Below is a small trained network, with its code and all its weights. Each question gives an input and a class and asks what happens when units are switched off, that is, made to give their printed mean instead of their output.

import numpy as np


def w(rows, s, z=0):
    codes = np.array(rows[::2]) - 128.0
    scale = np.full(codes.shape[1], s)
    scale[-1] = z or s
    return codes * scale


def f(y):
    return y / 2 * (1 + np.tanh(0.7978845608 * (y + 0.044715 * y**3)))


def log_softmax(a):
    a = a - a.max(-1, keepdims=True)
    return a - np.log(np.exp(a).sum(-1, keepdims=True))


def net(x, mask):
    res = np.array(x, float).reshape(1, 7) / 4 @ E
    y = f(res @ A[0][:, :-1].T + A[0][:, -1])
    res = res + np.where(mask, y, B[0][:, -1]) @ B[0][:, :-1]
    return log_softmax(res[-1] @ U[:, :-1].T + U[:, -1])


A, B = {}, {}
E = w([
[156,208,241,207,170,127,165],'x0',
[134,195,157,32,210,222,221],'x1',
[118,202,228,135,100,119,59],'x2',
[162,139,129,186,129,231,91],'x3',
[176,166,1,83,102,190,145],'x4',
[59,120,164,101,109,189,139],'x5',
[72,87,121,192,95,223,245],'x6',
],0.0078)
A[0] = w([
[100,102,98,173,83,105,143,190],'neuron 1',
[153,89,106,41,104,192,96,169],'neuron 2',
[107,153,204,139,104,95,94,238],'neuron 3',
[245,136,115,176,113,131,137,253],'neuron 4',
[111,82,159,107,130,83,133,216],'neuron 5',
[102,136,50,103,94,118,76,180],'neuron 6',
[81,119,125,126,93,150,64,75],'neuron 7',
[230,144,117,127,195,115,173,189],'neuron 8',
[96,77,107,135,99,172,174,153],'neuron 9',
[163,139,66,156,98,139,126,178],'neuron 10',
[179,59,29,78,162,121,187,220],'neuron 11',
],0.012,0.0034)
B[0] = w([
[118,184,163,110,51,143,128,194],'neuron 1',
[50,123,96,114,188,174,120,187],'neuron 2',
[114,158,112,177,249,128,77,225],'neuron 3',
[194,89,124,101,109,160,112,195],'neuron 4',
[106,130,147,117,155,25,121,187],'neuron 5',
[149,119,124,141,148,179,125,195],'neuron 6',
[125,164,128,184,137,161,141,155],'neuron 7',
[155,55,164,138,97,161,182,191],'neuron 8',
[149,183,127,141,96,138,202,210],'neuron 9',
[172,167,133,130,122,136,111,176],'neuron 10',
[110,127,143,79,115,136,175,247],'neuron 11',
],0.012)
U = w([
[111,83,140,68,146,123,191,132],'0',
[198,127,165,147,112,138,183,201],'1',
[102,201,96,77,160,137,98,156],'2',
[114,117,75,147,110,84,114,2],'3',
[196,136,89,112,93,135,38,97],'4',
[87,199,131,141,78,95,207,72],'5',
[120,213,134,170,183,1,68,146],'6',
[104,175,141,155,179,193,134,163],'7',
],0.0096,0.0054)

Each question gives the input, the list of numbers given to net, and the class t.
The units are the neurons (one row each of A and B). Each row of codes is followed by its name. A weight is (code - 128) times the scale printed after its matrix; where a second scale follows, it is the last column's (A, B and U).
mask holds one flag per neuron, in row order. A switched-off neuron (its flag False) gives its mean, the last column of its row in B, instead of its output. The means were averaged over made-up inputs and are rounded, as every weight is.
A unit's drop is (log p(t) with every unit on - log p(t) with that unit switched off) / (log p(t) with every unit on - log p(t) with every unit switched off).
The circuit of an input: a set's keep is (log p(t) with only the set's units on - log p(t) with every unit switched off) / (log p(t) with every unit on - log p(t) with every unit switched off). Starting from all 11 units, units are removed one at a time, each time the one whose removal leaves the highest keep (on an exact tie, the one counted first), for as long as the keep stays at least 0.8.
circuit, biggest first: the units of the circuit, biggest drop first
unit that matters most: the unit with the biggest drop
top k neurons: the k neurons with the biggest drops, biggest first
drop of u: that unit's drop, to one decimal
input [-1,4,-4,-8,-5,-5,-6], class 0: top neuron : (neuron 8)
input [7,-6,1,1,0,-8,6], class 4: circuit, biggest first : (neuron 4; neuron 9; neuron 11)
input [1,2,6,8,0,-8,-2], class 4: circuit, biggest first : (neuron 4; neuron 9)
input [-8,-8,8,0,3,0,-1], class 7: circuit, biggest first : (neuron 7; neuron 6)
input [-1,3,-8,-3,7,-6,-6], class 0: top 2 neurons : (neuron 11; neuron 2)
input [-7,5,0,6,4,-2,-5], class 0: top 3 neurons : (neuron 11; neuron 3; neuron 8)
input [2,-3,-5,-3,-2,-5,5], class 5: circuit, biggest first : (neuron 1; neuron 6)
input [-4,-4,-8,3,-1,-3,3], class 5: circuit, biggest first : (neuron 1; neuron 9)
input [-4,-4,-6,-6,5,7,2], class 5: top 2 neurons : (neuron 9; neuron 1)
input [-8,-3,-6,3,-6,6,2], class 5: circuit, biggest first : (neuron 9; neuron 1)
input [-5,0,4,7,-1,2,-6], class 7: circuit, biggest first : (neuron 7; neuron 2)
input [-4,-2,-7,1,7,-8,-2], class 0: top 2 neurons : (neuron 11; neuron 2)
input [-7,-6,2,8,-1,2,-4], class 7: top 2 neurons : (neuron 7; neuron 2)
input [0,3,4,0,6,-2,-3], class 0: top 2 neurons : (neuron 3; neuron 8)
input [6,-8,5,4,4,-8,4], class 4: unit that matters most : neuron 4
input [2,3,8,1,5,-5,-5], class 1: top 2 neurons : (neuron 8; neuron 2)
input [-7,0,3,-5,0,-2,4], class 5: top 2 neurons : (neuron 3; neuron 4)
input [-2,0,2,-2,6,8,6], class 5: top 3 neurons : (neuron 9; neuron 3; neuron 4)
input [-6,-1,-2,-5,-5,2,7], class 5: drop of neuron 1 : 0.0
input [-6,-3,-1,-3,-6,4,-5], class 6: drop of neuron 5 : 0.1
input [-2,5,2,-6,1,-5,-8], class 0: drop of neuron 8 : 0.5
input [-7,-8,3,4,-8,0,5], class 6: drop of neuron 5 : 0.2
input [-3,1,-8,8,2,-4,-5], class 0: circuit, biggest first : (neuron 11)
